Below are the code and all the weights of a small trained network. Each question names an input and a class and asks about switching units off, where a switched-off unit gives its printed mean instead of its output.

import numpy as np


def w(rows, s, z=0):
    codes = np.array(rows[::2]) - 128.0
    scale = np.full(codes.shape[1], s)
    scale[-1] = z or s
    return codes * scale


def f(y):
    return np.maximum(y, 0)


def log_softmax(a):
    a = a - a.max(-1, keepdims=True)
    return a - np.log(np.exp(a).sum(-1, keepdims=True))


def net(x, mask):
    res = np.array(x, float).reshape(1, 5) / 4 @ E
    y = f(res @ A[0][:, :-1].T + A[0][:, -1])
    res = res + np.where(mask, y, B[0][:, -1]) @ B[0][:, :-1]
    return log_softmax(res[-1] @ U[:, :-1].T + U[:, -1])


A, B = {}, {}
E = w([
[95,181,120,172,130,125,184,121,101,134,188,248],'x0',
[50,148,182,67,180,69,170,134,51,130,97,73],'x1',
[64,49,114,117,147,84,140,99,203,127,140,148],'x2',
[125,128,129,131,129,139,133,129,129,130,125,127],'x3',
[128,129,128,130,128,127,131,128,130,128,129,126],'x4',
],0.011)
A[0] = w([
[83,85,127,126,131,114,133,123,169,132,133,139,131],'neuron 1',
[91,112,138,100,133,125,116,128,98,132,114,59,146],'neuron 2',
[137,120,137,129,141,122,144,139,133,122,134,114,118],'neuron 3',
[176,107,122,129,120,141,96,129,167,130,121,110,218],'neuron 4',
[30,44,121,112,136,100,133,119,220,127,129,160,129],'neuron 5',
[194,99,124,138,119,144,95,131,183,130,121,112,226],'neuron 6',
[114,117,128,117,122,114,125,133,141,120,125,101,64],'neuron 7',
[57,164,138,123,138,100,167,132,73,128,135,174,2],'neuron 8',
[141,135,122,132,129,130,130,131,134,125,129,163,158],'neuron 9',
[151,142,122,146,125,138,134,127,146,129,133,201,172],'neuron 10',
[62,156,135,119,139,106,162,128,73,135,131,171,9],'neuron 11',
[156,146,118,152,114,150,119,129,152,136,145,254,111],'neuron 12',
[145,155,127,120,122,141,119,133,103,122,130,123,228],'neuron 13',
[157,150,129,129,126,129,120,128,97,135,131,122,236],'neuron 14',
[142,135,123,132,124,130,143,129,133,121,136,133,95],'neuron 15',
[96,145,134,141,137,132,164,118,113,129,134,139,88],'neuron 16',
[125,138,123,137,127,127,138,119,135,127,125,103,156],'neuron 17',
[150,138,123,142,122,109,142,131,159,124,145,156,90],'neuron 18',
[193,98,118,126,115,140,96,123,173,131,122,107,221],'neuron 19',
[105,119,137,110,138,106,125,134,107,129,116,37,107],'neuron 20',
[116,126,121,109,131,125,116,112,115,123,117,89,184],'neuron 21',
[94,106,139,112,138,141,111,134,108,139,110,101,79],'neuron 22',
],0.021,0.0056)
B[0] = w([
[128,103,126,128,122,119,114,112,182,112,141,135,187],'neuron 1',
[119,92,136,114,134,101,173,156,126,129,123,94,203],'neuron 2',
[120,109,133,119,130,140,131,131,120,125,132,121,137],'neuron 3',
[132,147,135,137,133,154,70,141,119,128,144,120,206],'neuron 4',
[124,80,127,121,124,116,96,74,254,134,129,130,252],'neuron 5',
[130,162,124,129,124,157,52,140,125,123,137,131,228],'neuron 6',
[127,91,136,116,128,150,135,106,124,137,127,86,147],'neuron 7',
[139,149,126,132,136,153,37,147,130,129,138,117,207],'neuron 8',
[127,122,129,140,130,148,152,90,100,118,140,118,164],'neuron 9',
[124,152,125,142,113,133,175,90,114,126,137,155,206],'neuron 10',
[123,140,125,125,120,165,48,149,131,127,126,118,199],'neuron 11',
[123,118,127,133,130,101,214,93,137,136,118,164,249],'neuron 12',
[132,168,126,128,130,138,157,164,94,129,146,114,174],'neuron 13',
[132,154,125,138,139,165,162,168,100,126,112,125,177],'neuron 14',
[127,120,124,122,124,128,140,125,125,132,153,129,139],'neuron 15',
[142,153,125,123,123,142,105,147,127,125,131,129,164],'neuron 16',
[120,120,125,109,116,133,129,133,109,127,122,121,141],'neuron 17',
[145,148,123,124,127,111,139,146,173,121,125,183,166],'neuron 18',
[126,155,124,127,127,163,56,140,120,129,128,120,221],'neuron 19',
[136,90,136,126,140,88,181,138,133,121,114,140,207],'neuron 20',
[119,120,134,123,132,100,135,176,125,122,107,134,172],'neuron 21',
[124,100,116,108,123,116,150,102,119,139,136,94,164],'neuron 22',
],0.033,0.022)
U = w([
[152,199,120,148,141,193,55,198,47,143,128,98,253],'0',
[117,123,114,126,119,159,2,118,182,136,149,102,79],'1',
[129,124,160,111,169,74,212,206,47,135,71,82,177],'2',
[94,49,152,92,144,43,160,117,176,132,93,81,46],'3',
[147,182,114,175,124,124,234,132,57,147,122,171,115],'4',
[113,109,111,153,103,86,178,60,187,139,140,178,49],'5',
],0.0074,0.0027)

Each question gives the input, the list of numbers given to net, and the class t.
The units are the neurons (one row each of A and B). Each row of codes is followed by its name. A weight is (code - 128) times the scale printed after its matrix; where a second scale follows, it is the last column's (A, B and U).
mask holds one flag per neuron, in row order. A switched-off neuron (its flag False) gives its mean, the last column of its row in B, instead of its output. The means were averaged over made-up inputs and are rounded, as every weight is.
A unit's drop is (log p(t) with every unit on - log p(t) with that unit switched off) / (log p(t) with every unit on - log p(t) with every unit switched off).
The circuit of an input: a set's keep is (log p(t) with only the set's units on - log p(t) with every unit switched off) / (log p(t) with every unit on - log p(t) with every unit switched off). Starting from the 12 units with the biggest drops (on a tie, the unit counted first), units are removed one at a time, each time the one whose removal leaves the highest keep (on an exact tie, the one counted first), for as long as the keep stays at least 0.8.
circuit, biggest first: the units of the circuit, biggest drop first
k most important neurons: the k neurons with the biggest drops, biggest first
drop of u: that unit's drop, to one decimal
input [-5,-3,-3,4,-1], class 0: circuit, biggest first => neuron 5
input [2,-8,-3,-4,-3], class 4: circuit, biggest first => neuron 12; neuron 5
input [1,-8,-6,-2,1], class 4: 2 most important neurons => neuron 12; neuron 10
input [0,7,2,8,-8], class 3: 4 most important neurons => neuron 20; neuron 2; neuron 6; neuron 19
input [5,0,-2,-1,5], class 4: circuit, biggest first => neuron 5; neuron 12
input [0,1,7,-5,-5], class 3: 2 most important neurons => neuron 6; neuron 19
input [1,-8,2,-7,-8], class 5: 2 most important neurons => neuron 12; neuron 10
input [0,7,-6,4,2], class 2: 4 most important neurons => neuron 20; neuron 2; neuron 6; neuron 19
input [-5,1,2,0,-1], class 3: 2 most important neurons => neuron 20; neuron 8
input [0,2,-3,-2,-5], class 2: 3 most important neurons => neuron 5; neuron 6; neuron 19
input [0,4,3,8,-2], class 3: 3 most important neurons => neuron 6; neuron 19; neuron 4
input [0,8,-8,2,-6], class 2: 4 most important neurons => neuron 20; neuron 2; neuron 6; neuron 19
input [2,-6,-2,4,8], class 4: 2 most important neurons => neuron 5; neuron 12
input [7,0,-1,5,-7], class 4: 2 most important neurons => neuron 12; neuron 5
input [-1,8,-2,7,-6], class 2: most important neuron => neuron 5
input [5,7,0,-3,7], class 0: drop of neuron 5 => 1.1
input [-6,8,-3,1,6], class 2: drop of neuron 5 => 0.2
input [2,-7,2,-1,0], class 5: drop of neuron 12 => 0.9
